Below are the code and all the weights of a small trained network. Each question names an input and a target symbol and asks about switching units off, where a switched-off unit gives its printed mean instead of its output.

import numpy as np


def w(rows, s, z=0):
    codes = np.array(rows[::2]) - 128.0
    scale = np.full(codes.shape[1], s)
    scale[-1] = z or s
    return codes * scale


def f(y):
    return np.maximum(y, 0)


def softmax(a):
    e = np.exp(a - a.max(-1, keepdims=True))
    return e / e.sum(-1, keepdims=True)


def log_softmax(a):
    a = a - a.max(-1, keepdims=True)
    return a - np.log(np.exp(a).sum(-1, keepdims=True))


def net(x, mask):
    ids = ['δηθμστφψ'.index(c) for c in x.split()]
    T = len(ids)
    res = E[ids] + P[:T]
    u = 0
    for l in range(2):
        r = res
        for j in range(2):
            rows = slice(2 * j, 2 * j + 2)
            q, k, v = (r @ M[l][rows].T for M in (Q, K, V))
            z = softmax(np.where(np.tri(T) > 0, q @ k.T / 2**0.5, -1e9)) @ v
            o = O[l][rows]
            res = res + np.where(mask[u + j], z, o[:, -1]) @ o[:, :-1]
        u += 2
        y = f(res @ A[l][:, :-1].T + A[l][:, -1])
        res = res + np.where(mask[u : u + 8], y, B[l][:, -1]) @ B[l][:, :-1]
        u += 8
    return log_softmax(res[-1] @ U[:, :-1].T + U[:, -1])


Q, K, V, O, A, B = {}, {}, {}, {}, {}, {}
E = w([
[181,141,196],'δ',
[154,173,166],'η',
[134,167,157],'θ',
[204,149,145],'μ',
[141,137,153],'σ',
[55,155,99],'τ',
[141,80,150],'φ',
[6,59,119],'ψ',
],0.014)
P = w([
[117,146,176],'0',
[90,129,133],'1',
[131,92,92],'2',
[66,249,94],'3',
[77,56,96],'4',
[142,43,83],'5',
[62,253,102],'6',
],0.02)
Q[0] = w([
[206,80,57],'L0H0',
[192,254,107],'L0H0',
[102,196,168],'L0H1',
[101,214,98],'L0H1',
],0.0086)
K[0] = w([
[174,121,65],'L0H0',
[188,112,255],'L0H0',
[124,159,237],'L0H1',
[113,141,233],'L0H1',
],0.0072)
V[0] = w([
[248,147,86],'L0H0',
[46,82,107],'L0H0',
[129,96,177],'L0H1',
[89,186,196],'L0H1',
],0.014)
O[0] = w([
[194,155,178,3],'L0H0',
[59,88,94,145],'L0H0',
[77,57,254,174],'L0H1',
[121,146,209,240],'L0H1',
],0.0088,0.006)
A[0] = w([
[1,169,108,77],'L0N0',
[152,244,71,150],'L0N1',
[204,159,169,60],'L0N2',
[230,171,113,66],'L0N3',
[142,126,70,131],'L0N4',
[199,4,183,93],'L0N5',
[223,62,65,3],'L0N6',
[199,116,166,54],'L0N7',
],0.0087,0.0055)
B[0] = w([
[202,137,155,250],'L0N0',
[92,39,139,184],'L0N1',
[162,149,147,162],'L0N2',
[70,174,117,149],'L0N3',
[90,104,118,150],'L0N4',
[181,1,43,170],'L0N5',
[96,173,42,151],'L0N6',
[146,134,186,146],'L0N7',
],0.0098,0.011)
Q[1] = w([
[51,252,118],'L1H0',
[62,22,199],'L1H0',
[93,108,63],'L1H1',
[105,38,30],'L1H1',
],0.014)
K[1] = w([
[150,104,253],'L1H0',
[77,88,45],'L1H0',
[93,138,128],'L1H1',
[132,123,87],'L1H1',
],0.019)
V[1] = w([
[62,249,134],'L1H0',
[227,148,142],'L1H0',
[152,144,113],'L1H1',
[155,156,157],'L1H1',
],0.014)
O[1] = w([
[126,252,97,8],'L1H0',
[180,124,120,131],'L1H0',
[112,131,104,112],'L1H1',
[167,115,117,130],'L1H1',
],0.018)
A[1] = w([
[153,159,168,240],'L1N0',
[117,4,118,152],'L1N1',
[138,118,84,254],'L1N2',
[70,191,138,141],'L1N3',
[86,135,194,48],'L1N4',
[15,152,121,250],'L1N5',
[149,106,98,78],'L1N6',
[101,90,175,210],'L1N7',
],0.014,0.0058)
B[1] = w([
[82,136,56,143],'L1N0',
[140,165,129,254],'L1N1',
[140,123,79,137],'L1N2',
[8,61,157,134],'L1N3',
[55,154,205,144],'L1N4',
[155,62,108,150],'L1N5',
[129,70,137,142],'L1N6',
[157,167,130,184],'L1N7',
],0.012,0.086)
U = w([
[154,135,148,8],'δ',
[141,254,80,77],'η',
[68,193,91,180],'θ',
[135,107,60,197],'μ',
[102,186,110,216],'σ',
[58,51,60,165],'τ',
[120,195,170,97],'φ',
[84,67,166,61],'ψ',
],0.0087,0.011)

Each question gives the input, a string of symbols that net reads in full, and the target symbol t.
The units are the heads (2 rows each of Q, K, V and O) and the neurons (one row each of A and B). Each row of codes is followed by its name. A weight is (code - 128) times the scale printed after its matrix; where a second scale follows, it is the last column's (O, A, B and U).
mask holds one flag per unit, layer by layer, with each layer's heads first. A switched-off unit (its flag False) gives its mean, the last column of its rows in O or B, instead of its output. The means were averaged over made-up inputs and are rounded, as every weight is.
A unit's drop is (log p(t) with every unit on - log p(t) with that unit switched off) / (log p(t) with every unit on - log p(t) with every unit switched off).
The circuit of an input: a set's keep is (log p(t) with only the set's units on - log p(t) with every unit switched off) / (log p(t) with every unit on - log p(t) with every unit switched off). Starting from the 12 units with the biggest drops (on a tie, the unit counted first), units are removed one at a time, each time the one whose removal leaves the highest keep (on an exact tie, the one counted first), for as long as the keep stays at least 0.8.
units of the circuit, in order: the units of the circuit, biggest drop first
unit that matters most: the unit with the biggest drop
top k neurons: the k neurons with the biggest drops, biggest first
k most important neurons of layer l: the k neurons of layer l with the biggest drops, biggest first
heads that matter: for each layer, one digit per head in row order, 1 if its drop is at least 0.15 and else 0, layers parted by /
input δ δ θ μ φ, target φ: units of the circuit, in order : (L1N1, L1H0, L1N7)
input μ σ θ ψ φ θ, target ψ: units of the circuit, in order : (L1H0, L0H0, L1N4)
input θ φ μ δ ψ η, target ψ: unit that matters most : L0H0
input τ δ φ δ θ, target φ: top 3 neurons : (L1N1, L1N7, L0N5)
input ψ φ τ φ θ θ, target τ: units of the circuit, in order : (L1N5, L0H0, L1H0)
input μ φ δ, target δ: units of the circuit, in order : (L1H0, L1N1, L0N5)
input θ μ μ ψ, target θ: units of the circuit, in order : (L1H0, L1N3, L0N5)
input η ψ θ, target ψ: heads that matter : 10 / 11
input ψ τ δ η μ θ μ, target ψ: 3 most important neurons of layer 0 : (L0N1, L0N5, L0N0)
input θ μ η μ, target θ: top 4 neurons : (L0N0, L1N3, L0N5, L1N1)
input τ μ φ η φ μ δ, target τ: heads that matter : 00 / 10
input τ μ φ φ μ, target φ: 3 most important neurons of layer 0 : (L0N5, L0N0, L0N3)
input τ φ μ σ τ δ μ, target τ: top 4 neurons : (L1N1, L0N5, L1N3, L1N7)
input μ μ μ θ τ θ σ, target μ: heads that matter : 10 / 11
input η τ μ σ, target η: top neuron : (L0N0)
input μ σ η φ ψ μ θ, target μ: top 2 neurons : (L1N1, L0N5)
input μ θ τ, target τ: top 3 neurons : (L1N1, L0N5, L0N1)
input τ μ η δ μ θ φ, target τ: heads that matter : 00 / 10
input φ μ θ θ, target φ: heads that matter : 01 / 10
input μ σ μ μ φ σ δ, target μ: top 2 neurons : (L1N1, L0N5)
input φ μ μ φ δ θ φ, target φ: 2 most important neurons of layer 0 : (L0N5, L0N0)
input μ τ τ, target τ: top 4 neurons : (L0N5, L1N1, L1N5, L0N1)
